Below are the code and all the weights of a small trained network. Each question names an input and a class and asks about switching units off, where a switched-off unit gives its printed mean instead of its output.

import numpy as np


def w(rows, s, z=0):
    codes = np.array(rows[::2]) - 128.0
    scale = np.full(codes.shape[1], s)
    scale[-1] = z or s
    return codes * scale


def f(y):
    return np.maximum(y, 0)


def log_softmax(a):
    a = a - a.max(-1, keepdims=True)
    return a - np.log(np.exp(a).sum(-1, keepdims=True))


def net(x, mask):
    res = np.array(x, float).reshape(1, 6) / 4 @ E
    y = f(res @ A[0][:, :-1].T + A[0][:, -1])
    res = res + np.where(mask, y, B[0][:, -1]) @ B[0][:, :-1]
    return log_softmax(res[-1] @ U[:, :-1].T + U[:, -1])


A, B = {}, {}
E = w([
[135,83,114,162,144,149,175,136,76,157,143],'x0',
[95,61,27,65,149,89,166,105,189,50,14],'x1',
[255,102,140,153,209,79,177,149,241,155,187],'x2',
[119,167,101,148,89,130,139,139,164,112,139],'x3',
[192,168,64,136,211,216,97,120,92,9,205],'x4',
[168,126,168,102,134,166,145,141,112,135,62],'x5',
],0.0091)
A[0] = w([
[120,155,139,123,137,200,101,163,108,147,167,70],'n0',
[146,135,42,109,156,136,181,90,131,106,76,1],'n1',
[99,111,56,109,185,101,164,94,147,91,62,78],'n2',
[165,204,181,187,129,151,95,122,93,164,164,61],'n3',
[107,145,135,83,79,106,137,121,155,249,124,147],'n4',
[105,68,138,140,86,75,172,140,116,142,109,219],'n5',
[35,102,126,83,28,193,80,91,63,121,117,75],'n6',
[149,152,105,128,132,126,110,87,80,58,157,19],'n7',
[127,176,91,135,173,173,119,117,82,72,135,34],'n8',
[186,155,82,113,193,211,127,88,155,113,171,85],'n9',
[176,74,162,131,140,76,154,159,221,168,137,187],'n10',
],0.011,0.0024)
B[0] = w([
[108,68,172,167,174,99,188,90,112,69,108,185],'n0',
[147,155,153,82,224,84,163,140,185,109,145,190],'n1',
[193,151,189,164,186,72,182,131,122,81,141,216],'n2',
[158,99,207,89,167,89,161,59,218,60,176,221],'n3',
[101,153,120,195,149,2,95,136,97,121,55,210],'n4',
[116,198,144,167,122,112,71,94,81,153,141,194],'n5',
[162,46,86,50,102,230,131,157,197,167,154,251],'n6',
[112,161,109,173,116,108,105,138,124,163,110,184],'n7',
[75,214,129,128,151,132,108,92,81,179,57,200],'n8',
[58,130,130,166,77,207,56,155,59,204,94,212],'n9',
[125,131,42,79,95,229,67,193,151,164,144,227],'n10',
],0.0096,0.015)
U = w([
[90,199,155,202,63,86,105,106,97,213,62,255],'0',
[201,60,40,95,67,223,118,162,211,169,229,18],'1',
[224,123,209,165,182,2,223,85,210,29,232,12],'2',
],0.0078,0.0022)

Each question gives the input, the list of numbers given to net, and the class t.
The units are the neurons (one row each of A and B). Each row of codes is followed by its name. A weight is (code - 128) times the scale printed after its matrix; where a second scale follows, it is the last column's (A, B and U).
mask holds one flag per neuron, in row order. A switched-off neuron (its flag False) gives its mean, the last column of its row in B, instead of its output. The means were averaged over made-up inputs and are rounded, as every weight is.
A unit's drop is (log p(t) with every unit on - log p(t) with that unit switched off) / (log p(t) with every unit on - log p(t) with every unit switched off).
The circuit of an input: a set's keep is (log p(t) with only the set's units on - log p(t) with every unit switched off) / (log p(t) with every unit on - log p(t) with every unit switched off). Starting from all 11 units, units are removed one at a time, each time the one whose removal leaves the highest keep (on an exact tie, the one counted first), for as long as the keep stays at least 0.8.
units of the circuit, in order: the units of the circuit, biggest drop first
unit that matters most: the unit with the biggest drop
k most important neurons: the k neurons with the biggest drops, biggest first
drop of u: that unit's drop, to one decimal
input [-3,3,-7,1,1,6], class 1: units of the circuit, in order -> [n6]
input [-3,1,7,-3,-7,1], class 0: 3 most important neurons -> [n4, n6, n5]
input [-5,-8,-1,5,-7,-2], class 2: 2 most important neurons -> [n3, n9]
input [2,0,6,6,4,-1], class 1: 2 most important neurons -> [n4, n10]
input [7,-1,-4,-7,1,7], class 1: 2 most important neurons -> [n6, n4]
input [-3,7,1,-4,-6,-6], class 2: 3 most important neurons -> [n2, n9, n8]
input [0,-2,-1,-1,-1,8], class 2: 2 most important neurons -> [n9, n10]
input [-6,3,-8,-3,6,7], class 1: 3 most important neurons -> [n6, n4, n5]
input [2,7,-7,-3,8,-7], class 0: 2 most important neurons -> [n8, n7]
input [7,0,1,5,3,-5], class 0: 2 most important neurons -> [n6, n10]
input [2,0,-6,-4,4,-6], class 1: 3 most important neurons -> [n6, n4, n5]
input [7,-7,-6,6,3,3], class 2: 4 most important neurons -> [n3, n0, n10, n9]
input [3,-3,1,-5,7,-1], class 0: drop of n9 -> 0.3
input [-5,-5,-3,-6,1,1], class 2: unit that matters most -> n10
input [2,-8,2,-7,-6,5], class 2: drop of n3 -> 1.6
input [0,0,5,7,6,6], class 0: drop of n9 -> 0.2
